Below are the code and all the weights of a small trained network. Each question names an input and a class and asks about switching units off, where a switched-off unit gives its printed mean instead of its output.

import numpy as np


def w(rows, s, z=0):
    codes = np.array(rows[::2]) - 128.0
    scale = np.full(codes.shape[1], s)
    scale[-1] = z or s
    return codes * scale


def norm(h):
    return h / np.sqrt((h * h).mean(-1, keepdims=True) + 1e-5)


def f(y):
    return y / 2 * (1 + np.tanh(0.7978845608 * (y + 0.044715 * y**3)))


def log_softmax(a):
    a = a - a.max(-1, keepdims=True)
    return a - np.log(np.exp(a).sum(-1, keepdims=True))


def net(x, mask):
    res = np.array(x, float).reshape(1, 7) / 4 @ E
    u = 0
    for l in range(3):
        y = f(norm(res) @ A[l][:, :-1].T + A[l][:, -1])
        res = res + np.where(mask[u : u + 4], y, B[l][:, -1]) @ B[l][:, :-1]
        u += 4
    return log_softmax(norm(res)[-1] @ U[:, :-1].T + U[:, -1])


A, B = {}, {}
E = w([
[128,88,127,113,130,130,99,112,137,151,173],'x0',
[122,93,137,140,152,93,100,145,74,111,96],'x1',
[129,178,85,172,135,99,111,77,38,86,254],'x2',
[111,112,115,125,121,91,100,145,131,125,130],'x3',
[124,144,131,138,208,85,211,176,145,176,221],'x4',
[109,114,113,125,110,84,109,158,129,115,122],'x5',
[119,90,146,118,127,142,138,95,127,133,162],'x6',
],0.0092)
A[0] = w([
[63,71,254,103,170,147,137,212,198,247,43,107],'L0N1',
[162,113,133,124,111,198,172,183,126,84,174,123],'L0N2',
[192,100,160,125,155,105,182,218,149,119,182,2],'L0N3',
[60,108,118,94,185,103,182,151,104,201,116,121],'L0N4',
],0.0059,0.0029)
B[0] = w([
[94,191,139,26,140,184,69,207,94,53,159,254],'L0N1',
[144,39,136,197,166,85,125,220,71,104,75,136],'L0N2',
[138,155,116,164,179,68,217,21,164,96,58,155],'L0N3',
[87,132,101,184,140,128,185,148,254,245,98,163],'L0N4',
],0.0094,0.007)
A[1] = w([
[122,108,73,94,231,84,206,130,143,144,67,29],'L1N1',
[135,93,85,122,54,198,30,35,149,113,8,5],'L1N2',
[145,65,174,132,70,187,103,188,202,177,55,120],'L1N3',
[81,173,78,217,127,129,111,118,1,126,255,234],'L1N4',
],0.0064,0.0018)
B[1] = w([
[133,77,149,158,173,104,91,52,72,147,184,167],'L1N1',
[180,76,128,159,86,53,182,126,141,199,162,223],'L1N2',
[79,77,135,188,124,171,134,73,165,8,127,178],'L1N3',
[101,170,121,65,144,162,92,137,130,91,63,253],'L1N4',
],0.012,0.0077)
A[2] = w([
[202,31,153,115,1,52,191,106,98,132,112,103],'L2N1',
[113,163,115,183,247,100,147,176,165,242,171,36],'L2N2',
[98,118,119,98,116,198,127,156,146,50,27,224],'L2N3',
[209,111,127,232,78,118,58,45,133,166,93,248],'L2N4',
],0.0057,0.0015)
B[2] = w([
[166,169,151,133,166,77,187,157,106,215,154,207],'L2N1',
[192,21,155,112,23,1,128,82,110,185,74,192],'L2N2',
[127,145,113,118,217,137,82,99,99,138,208,255],'L2N3',
[100,73,160,152,140,116,185,142,179,162,93,176],'L2N4',
],0.012,0.0071)
U = w([
[76,153,93,76,136,232,60,164,149,2,158,255],'0',
[208,66,169,219,49,28,171,135,150,154,152,1],'1',
],0.0086,0.0014)

Each question gives the input, the list of numbers given to net, and the class t.
The units are the neurons (one row each of A and B). Each row of codes is followed by its name. A weight is (code - 128) times the scale printed after its matrix; where a second scale follows, it is the last column's (A, B and U).
mask holds one flag per neuron, layer by layer. A switched-off neuron (its flag False) gives its mean, the last column of its row in B, instead of its output. The means were averaged over made-up inputs and are rounded, as every weight is.
A unit's drop is (log p(t) with every unit on - log p(t) with that unit switched off) / (log p(t) with every unit on - log p(t) with every unit switched off).
unit that matters most: the unit with the biggest drop
top k neurons: the k neurons with the biggest drops, biggest first
drop when u is switched off: that unit's drop, to one decimal
input [1,-2,-4,-1,-7,-3,0], class 1: unit that matters most -> L1N2
input [-4,0,0,5,0,6,-4], class 0: top 2 neurons -> L1N2, L0N3
input [3,6,5,-3,-7,-8,1], class 1: top 2 neurons -> L1N2, L0N1
input [1,0,5,-8,-7,6,-4], class 1: top 2 neurons -> L1N2, L0N1
input [1,0,6,2,5,6,-7], class 0: top 2 neurons -> L1N4, L1N2
input [-4,6,-6,-3,5,-6,-4], class 0: top 2 neurons -> L0N1, L1N2
input [2,-3,-6,-2,-8,5,-4], class 1: top 3 neurons -> L1N2, L1N4, L2N1
input [-5,4,2,-8,-4,-3,6], class 1: top 2 neurons -> L0N1, L1N2
input [-4,1,-2,4,-3,-7,-2], class 1: top 2 neurons -> L1N2, L1N4
input [-2,-1,4,0,-8,2,8], class 1: drop when L1N2 is switched off -> 0.4
input [-1,-5,-8,7,6,-7,-6], class 0: drop when L0N1 is switched off -> 2.4
input [-4,4,5,-4,3,3,-8], class 0: drop when L1N4 is switched off -> 0.4
